(in the rows, 100 means zero)
Each row of numbers stands for one object and depends on some of the facts below. Use the named rows to name the rest.

How the objects are related:
(satok, μ, nevizom); (brestu, μ, stodul); (foflur, μ, grina); (stogra, μ, midram)
(trostol, μ, plaste); (gupla, μ, kludrem); (delobo, μ, zifu); (toliduk, μ, risak)
(sutinum, μ, dretruk); (vagrek, μ, gisol); (stufe, μ, dobrik); (dribran, μ, metin)
(kotromek, μ, sadrak); (fleto, μ, podrul); (bebrak, μ, mitrem); (podrul, μ, fazur)
(troskes, μ, kuvak); (guses, μ, trula); (kuvak, μ, brestu); (grigogra, μ, stugen)
(flaklen, μ, lodir); (stugen, μ, plisu); (drerun, μ, dugres); (stokil, μ, troskes)
(nopu, μ, rapleskul); (klike, μ, klababrin); (nupever, μ, pidrir); (mizun, μ, kotromek)
(rapludrun, μ, broskan); (mugrum, μ, kazin); (kluro, μ, flurugrur); (tosa, μ, diplu)
(plistogon, μ, rapludrun); (tratri, μ, sista); (grumogrun, μ, delobo); (kivasek, μ, kluro)
(rokebru, μ, pelafla); (trobibe, μ, lebero); (sobanar, μ, nesus); (metin, μ, mizun)
(kludrem, μ, tani); (dubor, μ, stestol); (flasi, μ, klinin); (grasa, μ, stogra)
(betran, μ, dregruk); (pafluk, μ, zetoplo); (robil, μ, maflus); (dufor, μ, nupever)
(fazur, μ, plutrik); (dregruk, μ, plistogon); (plaste, μ, drozir); (trereplik, μ, flasi)
(midram, μ, sutinum); (plegik, μ, trostol); (klosti, μ, vagrek); (plisu, μ, naflar)
(skari, μ, dufor); (vegruzek, μ, kopim); (risak, μ, plegik); (labon, μ, foflur)
(grina, μ, kivasek); (sista, μ, mubrin); (gisol, μ, kluval); (putro, μ, vegruzek)
(poplok, μ, staplo); (naflar, μ, zostek); (greflel, μ, tuplak); (lodir, μ, stufe)
(greron, μ, dubor); (plutrik, μ, stesik); (tuplak, μ, toliduk); (staplo, μ, trereplik)
(lebero, μ, tratri); (bebifas, μ, betran); (dobrik, μ, sobanar); (zifu, μ, trapan)
(fleklivek, μ, zoflim); (satok, Φ, staplo); (brestu, Φ, dugres); (tani, Φ, lodir)
(foflur, Φ, lodir); (stogra, Φ, kudreras); (zoflim, Φ, sadrum); (trostol, Φ, kuvak)
(ketrer, Φ, tafen); (diplu, Φ, nistar); (gupla, Φ, gelis); (trulek, Φ, nesus)
(kluval, Φ, troskes); (delobo, Φ, lodir); (toliduk, Φ, nageflak); (mitrem, Φ, flaklen)
(zostek, Φ, kazin); (sutinum, Φ, kazin); (trapan, Φ, sadrum); (drozir, Φ, kotromek)
(vagrek, Φ, drozir); (novir, Φ, gelis); (stufe, Φ, flafuflo); (dribran, Φ, plutrik)
(nistar, Φ, flafuflo); (stodul, Φ, sadrum); (graka, Φ, stestol); (drodripu, Φ, drozir)
(radoba, Φ, sadrum); (fleto, Φ, sutinum); (nevizom, Φ, klike); (luskeskir, Φ, vusuk)
(kudreras, Φ, kotromek); (zetoplo, Φ, nageflak); (bebrak, Φ, nesus); (podrul, Φ, fisto)
(nageflak, Φ, kotromek); (troskes, Φ, kotromek); (guses, Φ, klike); (grigogra, Φ, bibraba)
(flaklen, Φ, flafuflo); (stugen, Φ, nistar); (drerun, Φ, vusuk); (vusuk, Φ, tafen)
(safa, Φ, nistar); (stokil, Φ, gelis); (gelis, Φ, kotromek); (nopu, Φ, drozir)
(viza, Φ, flafuflo); (nupever, Φ, gelis); (mizun, Φ, bibraba); (zustan, Φ, pelafla)
(sadrum, Φ, flafuflo); (rapludrun, Φ, nageflak); (mugrum, Φ, kudreras); (kluro, Φ, zostek)
(pidrir, Φ, kudreras); (tosa, Φ, nageflak); (plivu, Φ, trostol); (vabre, Φ, dugres)
(dusibek, Φ, kotromek); (plistogon, Φ, zostek); (dugres, Φ, kuvak); (dotrim, Φ, lodir)
(tratri, Φ, trostol); (tavo, Φ, bibraba); (grumogrun, Φ, klike); (kivasek, Φ, flaklen)
(rokebru, Φ, bibraba); (flurugrur, Φ, staplo); (sadrak, Φ, nageflak); (pumotrus, Φ, sutinum)
(pigrus, Φ, flaklen); (trobibe, Φ, flafuflo); (rapleskul, Φ, zostek); (sobanar, Φ, vusuk)
(klababrin, Φ, trostol); (metin, Φ, stestol); (kludrem, Φ, sadrum); (mubrin, Φ, trostol)
(dubor, Φ, klike); (bibraba, Φ, kotromek); (flasi, Φ, stestol); (grasa, Φ, trostol)
(betran, Φ, sutinum); (nesus, Φ, tafen); (pafluk, Φ, fisto); (dretruk, Φ, gelis)
(robil, Φ, troskes); (dufor, Φ, flaklen); (fazur, Φ, kuvak); (dregruk, Φ, trostol)
(plaste, Φ, gelis); (trereplik, Φ, vusuk); (steplar, Φ, klike); (fisto, Φ, tafen)
(midram, Φ, dugres); (plegik, Φ, sutinum); (klinin, Φ, nesus); (klosti, Φ, fisto)
(stestol, Φ, kazin); (pelafla, Φ, kazin); (trula, Φ, dugres); (plisu, Φ, zostek)
(skari, Φ, kotromek); (klupurim, Φ, troskes); (stamer, Φ, plutrik); (vegruzek, Φ, lodir)
(risak, Φ, kazin); (sozi, Φ, kuvak); (labon, Φ, nageflak); (grina, Φ, nesus)
(broskan, Φ, pelafla); (sista, Φ, troskes); (gisol, Φ, drozir); (putro, Φ, kuvak)
(poplok, Φ, kuvak); (naflar, Φ, bibraba); (greflel, Φ, nistar); (kesosir, Φ, kudreras)
(lodir, Φ, kazin); (greron, Φ, dugres); (maflus, Φ, nageflak); (bebru, Φ, zostek)
(stesik, Φ, staplo); (kopim, Φ, kudreras); (plutrik, Φ, tafen); (tuplak, Φ, flafuflo)
(staplo, Φ, klike); (noflak, Φ, fisto); (lebero, Φ, sutinum); (bebifas, Φ, lodir)
(dobrik, Φ, stestol); (zifu, Φ, plutrik); (fleklivek, Φ, fisto)

Known rows:
betran: [101 119 103 122 114 98 107 123 100 87 65 95 98 81 89 109 86 109 108 91 112 71 100 115 148 98 140]
sadrak: [112 97 103 117 106 101 98 128 90 88 89 99 98 82 89 110 109 84 100 89 116 71 107 116 107 93 117]
metin: [102 96 103 115 98 107 94 115 90 86 82 95 99 80 89 109 84 93 104 93 112 70 100 115 122 104 116]
satok: [103 97 102 114 115 99 91 121 91 99 70 95 98 80 91 107 85 95 101 96 121 81 105 119 90 97 111]
bebrak: [102 95 103 114 95 103 108 109 91 86 70 94 98 89 89 109 85 87 101 100 111 81 105 115 97 91 112]
toliduk: [116 96 103 114 95 107 93 140 91 80 74 96 100 127 91 107 111 86 108 112 148 70 101 121 88 91 166]
labon: [127 122 103 115 107 98 117 130 91 80 84 113 98 81 89 108 85 81 117 113 115 70 108 115 91 92 128]
stufe: [102 98 102 114 105 110 98 104 90 84 85 96 110 88 91 134 104 80 109 92 111 82 108 119 100 93 109]
novir: [108 98 102 122 95 99 89 103 93 87 84 96 98 92 90 110 85 94 103 89 112 70 113 119 90 93 111]
klababrin: [102 105 104 116 119 116 89 110 91 80 69 95 105 92 92 108 84 83 100 88 110 70 100 127 103 92 114]
grasa: [102 108 103 115 108 104 88 126 90 80 71 94 101 88 90 108 86 84 104 94 112 74 100 122 93 92 107]
greflel: [108 97 103 114 104 120 103 113 90 79 65 97 100 131 98 109 85 94 133 113 136 98 100 132 89 112 157]
dretruk: [107 99 102 134 99 103 91 102 91 87 84 97 101 92 89 111 85 93 100 88 113 71 113 120 93 92 115]
plutrik: [102 95 106 120 94 118 127 104 122 80 65 113 97 81 106 109 95 81 102 89 112 101 100 114 90 93 108]
podrul: [102 96 103 114 97 107 110 106 91 88 71 95 100 90 89 109 85 87 99 91 111 76 106 116 104 92 114]
pigrus: [104 96 102 115 112 108 99 103 90 88 69 95 97 82 92 111 86 92 116 93 111 83 104 125 120 92 109]
luskeskir: [102 95 103 114 97 107 109 105 90 86 70 95 100 90 89 109 85 87 100 92 110 74 105 116 103 92 117]
rokebru: [108 99 102 114 95 98 90 112 94 87 84 95 97 88 89 110 85 92 107 98 111 71 110 116 89 93 109]

Which object is each row?
No name comes twice in this set of rows, the named rows included.
[109 117 103 139 96 99 91 104 114 81 69 115 99 84 147 109 148 86 100 115 114 70 100 120 95 100 126] | drozir
[101 96 103 120 103 113 113 103 90 87 70 95 103 90 88 108 85 85 100 88 111 70 106 117 111 92 123] | klinin
[102 122 103 115 110 98 107 129 106 86 65 94 98 82 89 110 86 110 117 98 112 71 100 115 145 102 134] | bebifas
[113 98 103 115 96 98 94 144 90 87 89 96 99 82 88 109 90 85 106 107 112 71 106 114 94 93 109] | tosa
[108 98 103 115 109 126 104 106 91 79 65 96 100 131 101 109 92 94 127 104 140 89 100 135 90 107 163] | tuplak
[103 97 102 136 122 99 89 142 90 126 67 95 97 83 93 108 85 121 101 89 112 78 104 121 116 91 114] | flurugrur
[103 98 103 114 95 121 102 104 100 80 89 98 109 80 93 133 129 81 101 91 111 73 101 115 90 152 109] | lodir

The same objects again, as new rows of numbers:
Known rows:
trula: [90 96 87 98 110 108 110 94 107 118 100 101 106 120 89 110 78 116 110 112 93 95 99 95 96 121 109 122]
klosti: [92 91 107 120 87 97 112 90 90 97 125 98 96 106 103 94 102 83 103 97 103 115 89 102 105 111 111 76]
sadrum: [111 99 126 95 122 103 76 120 114 71 73 93 107 101 120 93 90 111 72 124 108 95 139 92 89 115 99 75]
flaklen: [115 100 141 92 112 105 71 121 115 79 95 116 103 98 113 100 91 101 66 111 100 105 131 97 89 109 91 61]
viza: [105 104 93 105 114 103 88 90 98 93 83 94 106 83 108 94 84 109 94 102 112 101 111 106 91 129 98 97]
novir: [107 108 77 89 91 105 101 106 88 84 96 90 96 111 95 94 99 116 118 97 106 101 98 116 96 93 95 120]
risak: [120 110 86 95 71 116 129 74 120 120 88 107 124 73 88 97 109 74 101 85 96 96 128 85 124 86 88 74]
zostek: [75 104 110 86 108 108 92 117 124 102 74 89 101 99 101 92 117 86 74 129 107 86 121 90 107 56 109 96]
stestol: [79 104 119 82 107 108 96 116 123 99 73 90 105 100 106 91 118 90 78 129 98 77 113 93 108 68 107 90]
guses: [105 94 87 113 105 94 88 92 87 118 91 113 101 114 103 114 110 80 101 86 90 95 108 106 100 108 94 103]
skari: [114 104 93 96 91 94 101 106 91 94 113 102 94 96 95 103 103 111 111 83 100 109 88 103 99 89 91 113]
poplok: [100 89 100 106 96 114 108 98 108 113 110 105 98 100 94 126 84 100 107 99 85 101 76 93 96 117 96 110]
bebifas: [84 104 107 87 90 101 104 81 99 114 99 98 94 63 93 107 104 73 93 93 101 88 91 99 106 86 98 103]
bebrak: [92 92 106 118 89 97 112 90 91 97 121 98 97 107 103 92 101 85 105 100 103 112 91 102 105 111 112 78]
diplu: [105 104 93 105 115 103 87 90 98 92 82 94 106 82 109 93 82 110 93 103 113 101 113 107 90 131 98 96]
dribran: [91 93 103 119 91 95 111 91 90 99 124 97 95 107 103 96 101 85 99 96 104 118 92 100 106 106 110 81]
betran: [81 100 123 76 81 90 99 76 89 106 107 95 88 52 87 116 99 60 99 91 103 75 105 93 100 88 103 107]
robil: [113 104 90 95 91 97 101 105 91 92 109 101 95 99 95 101 102 111 113 86 101 106 91 105 98 90 92 113]

Name these rows:
No name comes twice in this set of rows, the named rows included.
[88 103 116 113 82 102 90 94 100 106 139 136 104 112 85 80 97 86 106 96 95 113 89 132 97 115 114 62] | sobanar
[125 87 120 85 88 118 129 114 139 112 104 118 125 145 86 121 86 101 96 118 75 96 150 57 111 93 98 79] | trostol
[112 101 105 106 107 102 90 91 95 96 100 103 97 73 110 109 85 98 84 88 106 115 103 100 94 124 87 87] | dufor
[91 88 118 86 115 109 104 125 126 105 95 102 108 150 95 114 85 118 94 136 84 86 121 78 96 100 113 108] | dugres
[91 97 88 100 108 107 108 93 106 116 99 101 106 116 90 108 81 113 109 110 95 95 99 96 97 119 108 120] | sozi
[84 91 131 109 96 99 95 122 111 77 112 101 107 143 106 74 111 92 95 134 98 97 119 105 101 97 127 57] | nesus
[81 120 114 88 86 113 75 92 116 130 122 153 107 77 73 87 102 83 92 89 88 99 82 142 98 93 97 76] | dobrik
[106 103 71 105 93 96 91 108 92 100 115 98 82 102 86 106 98 100 103 85 121 133 108 95 92 62 98 129] | naflar
[93 93 100 113 81 127 99 98 115 101 87 88 96 47 106 119 110 76 103 97 86 86 45 107 101 99 91 98] | flasi
[78 104 76 109 100 103 92 90 106 128 104 98 82 73 85 109 102 70 78 92 125 129 106 88 102 53 103 119] | plisu
[79 98 131 68 77 85 96 72 84 101 111 92 85 46 83 119 96 53 103 91 105 66 113 90 96 89 108 110] | plistogon
[128 89 134 88 135 112 102 70 89 110 71 120 69 97 114 80 102 100 95 100 117 128 77 87 73 129 73 96] | kivasek
[118 99 121 99 117 69 86 138 121 82 102 102 112 104 102 80 120 140 108 110 97 82 110 77 94 68 112 113] | nageflak

The same objects again, as new rows of numbers:
Some rows with their names:
troskes: [96 98 101 105 86 100 95 92 103 114 100 109 107 83 92 98 95 100 96 91 109 107 103 105 117 105 89 96 102 106 104 103 100 93 105 92 100 99 101 97 113 95 92 101 97 102 96 95 107 95 95 110 103 109]
dobrik: [106 104 96 94 98 100 108 99 90 82 104 89 92 112 118 94 106 102 92 82 94 97 107 99 80 101 120 100 99 97 106 97 102 93 98 101 98 102 98 106 94 98 108 101 103 96 91 107 99 97 105 93 97 100]
kazin: [118 95 98 93 102 101 106 94 98 98 107 98 89 104 118 96 86 98 88 85 124 103 103 98 101 97 106 85 100 106 106 104 100 94 93 102 99 99 98 106 100 89 98 99 100 94 91 100 89 124 107 104 92 108]
zifu: [93 100 107 110 112 99 95 93 108 100 96 93 100 108 116 107 105 98 97 115 108 108 97 105 125 96 90 106 97 99 106 109 92 114 108 104 90 92 106 95 97 100 92 99 107 102 109 96 95 88 107 105 99 99]
tratri: [95 95 99 101 100 101 95 107 86 96 99 99 100 87 99 90 89 122 115 133 93 97 89 86 68 88 92 105 102 83 85 102 102 93 115 109 106 106 85 110 88 105 102 100 90 98 111 111 108 116 84 96 94 94]
zoflim: [109 98 89 106 112 96 114 103 78 111 106 102 107 103 87 105 117 84 104 97 94 102 103 89 78 91 102 100 97 98 107 105 107 99 108 110 112 104 109 92 98 109 105 102 96 96 97 94 99 128 108 87 113 98]
plaste: [80 110 104 99 82 100 94 100 91 117 98 110 112 89 85 97 111 96 100 82 98 95 105 105 116 105 93 100 102 103 100 86 102 93 93 95 99 101 97 103 109 100 92 99 96 106 102 93 103 91 97 98 105 101]
tosa: [88 89 99 107 81 99 90 103 104 104 87 112 107 68 82 99 96 122 108 114 83 103 108 108 112 110 94 103 102 108 103 108 103 100 118 85 103 97 104 91 113 104 99 106 100 89 94 103 128 71 80 104 111 97]
pigrus: [118 96 92 106 109 100 112 97 102 94 103 100 102 106 89 110 101 84 101 100 94 99 97 99 104 95 108 99 98 103 99 108 106 115 97 101 108 103 108 91 99 105 109 100 100 102 104 89 102 118 107 102 107 96]
sadrak: [89 95 104 94 97 97 93 104 92 116 95 115 100 93 82 95 100 116 107 99 102 95 108 102 114 102 100 86 102 114 88 94 101 82 99 94 102 90 104 96 112 101 94 105 96 81 86 101 102 102 96 96 114 95]
bibraba: [92 105 99 104 83 100 94 95 96 123 99 110 109 79 85 98 103 98 94 90 108 105 103 102 100 104 94 98 101 99 113 95 100 92 99 95 101 100 100 102 109 97 94 101 100 106 94 99 100 96 96 104 104 106]
grigogra: [83 107 104 98 100 99 87 107 105 115 95 111 101 90 68 103 112 103 105 95 78 89 101 109 106 104 102 108 102 95 109 90 106 94 100 92 108 114 102 112 105 100 101 98 99 114 105 102 96 61 97 105 104 101]
plegik: [105 106 98 94 100 100 109 98 90 78 105 88 95 119 116 93 108 95 93 80 97 99 107 99 80 103 120 98 99 101 99 93 101 91 89 101 95 99 95 100 95 97 107 102 104 96 89 107 98 97 106 93 98 101]
putro: [96 88 111 94 104 104 99 114 97 81 103 97 104 105 84 93 90 86 116 102 96 104 88 101 97 100 86 107 101 87 72 94 102 85 86 102 103 96 88 97 93 102 100 99 97 109 105 108 105 102 106 103 93 99]
skari: [95 98 96 107 83 101 94 98 110 104 90 108 107 66 96 101 93 115 101 105 87 99 103 106 108 107 93 106 101 103 108 109 104 116 122 93 103 106 100 100 107 99 95 101 97 98 106 98 123 79 81 110 103 99]
safa: [118 96 91 107 110 100 112 98 102 95 103 98 101 108 91 110 100 86 101 98 93 100 97 98 103 94 108 99 98 104 96 107 105 115 96 100 109 104 108 93 99 104 110 100 102 102 105 90 103 118 108 103 106 94]
fleto: [105 108 92 95 79 106 107 105 97 86 99 86 90 83 112 98 102 99 91 88 87 94 103 103 91 103 127 104 98 87 134 104 105 109 86 101 96 107 95 113 90 99 119 100 104 104 93 115 100 95 98 90 89 94]
stesik: [103 115 93 81 84 102 105 119 117 129 100 105 92 85 119 108 89 102 98 115 106 90 97 86 82 108 97 97 99 109 114 94 92 114 107 116 95 101 97 105 100 104 100 96 98 88 91 110 84 128 86 70 80 101]

Name these rows:
No name comes twice in this set of rows, the named rows included.
[84 100 106 91 98 98 96 108 85 121 100 114 105 100 82 94 106 96 102 76 106 93 108 103 109 101 92 91 101 108 93 87 104 80 91 101 104 96 97 105 110 96 86 99 91 95 93 96 93 108 104 96 109 100] | kopim
[87 116 107 94 104 97 90 90 105 111 94 109 100 113 76 100 101 111 96 109 113 89 99 104 106 99 120 78 102 129 62 75 90 87 66 86 90 83 101 91 110 101 101 105 103 87 91 97 98 103 94 98 118 90] | maflus
[106 107 99 94 90 101 103 110 117 117 101 107 106 87 105 104 90 83 94 105 109 107 94 89 52 113 87 102 99 104 113 93 92 102 109 109 98 94 96 91 104 100 94 98 101 100 88 109 96 109 93 84 87 114] | staplo
[83 101 104 101 72 103 93 107 102 112 95 106 110 77 77 100 105 95 108 89 91 97 103 111 139 109 90 105 101 97 108 96 101 96 89 91 97 98 100 101 109 102 101 100 100 111 100 98 108 82 96 102 99 98] | nopu
[80 84 102 96 87 95 96 112 83 125 100 112 104 97 86 90 114 120 120 97 98 106 115 100 144 107 81 97 101 103 101 103 103 63 115 95 101 87 110 90 115 109 97 106 98 86 80 100 101 94 101 87 112 101] | zetoplo
[116 103 104 95 98 104 101 104 132 89 100 103 101 94 100 106 75 77 92 96 112 107 89 104 82 111 97 99 100 110 94 96 94 112 92 97 97 93 93 91 105 93 96 97 103 104 98 104 106 102 97 111 89 109] | klike
[115 106 107 93 113 101 101 106 127 79 93 106 105 93 100 107 77 84 89 102 96 96 91 98 33 110 103 101 100 122 79 89 96 123 104 101 106 97 88 91 102 92 89 97 95 90 103 107 121 95 88 103 97 102] | guses
[116 93 94 99 85 103 108 91 104 85 107 90 93 103 128 94 91 102 92 83 115 111 106 102 124 106 104 95 100 98 106 111 99 97 98 95 92 96 100 96 101 95 105 102 106 102 90 99 99 105 106 105 89 109] | sutinum
[89 97 100 97 77 99 98 94 99 117 101 108 104 94 110 95 99 115 103 82 113 93 112 107 167 103 85 93 103 110 95 102 101 97 103 94 97 99 105 104 114 98 87 99 92 97 105 82 99 107 96 107 98 99] | dretruk
[86 99 105 96 90 100 91 108 94 115 92 112 103 82 71 98 103 106 108 102 96 97 105 106 111 105 104 93 101 107 103 91 100 87 88 93 98 90 102 97 110 103 101 105 99 91 87 105 104 93 94 94 112 93] | toliduk
[108 94 103 86 105 101 110 109 85 74 105 91 93 118 111 92 103 84 94 65 97 98 109 102 78 103 116 96 98 100 98 93 105 85 84 103 102 96 93 103 95 93 105 100 102 94 86 109 97 101 114 93 96 99] | vegruzek
[124 94 85 114 105 99 112 90 104 94 99 101 102 92 104 110 94 104 98 110 91 101 100 97 93 94 107 101 100 106 102 118 106 132 122 98 112 111 110 91 100 104 106 101 99 92 111 87 117 115 94 111 107 95] | dufor
[93 99 100 102 89 100 92 98 100 121 96 113 102 75 78 100 96 105 100 106 107 106 102 102 99 104 101 93 101 103 112 100 99 88 99 93 101 95 102 99 110 100 101 104 100 97 85 106 102 98 92 100 108 104] | nageflak

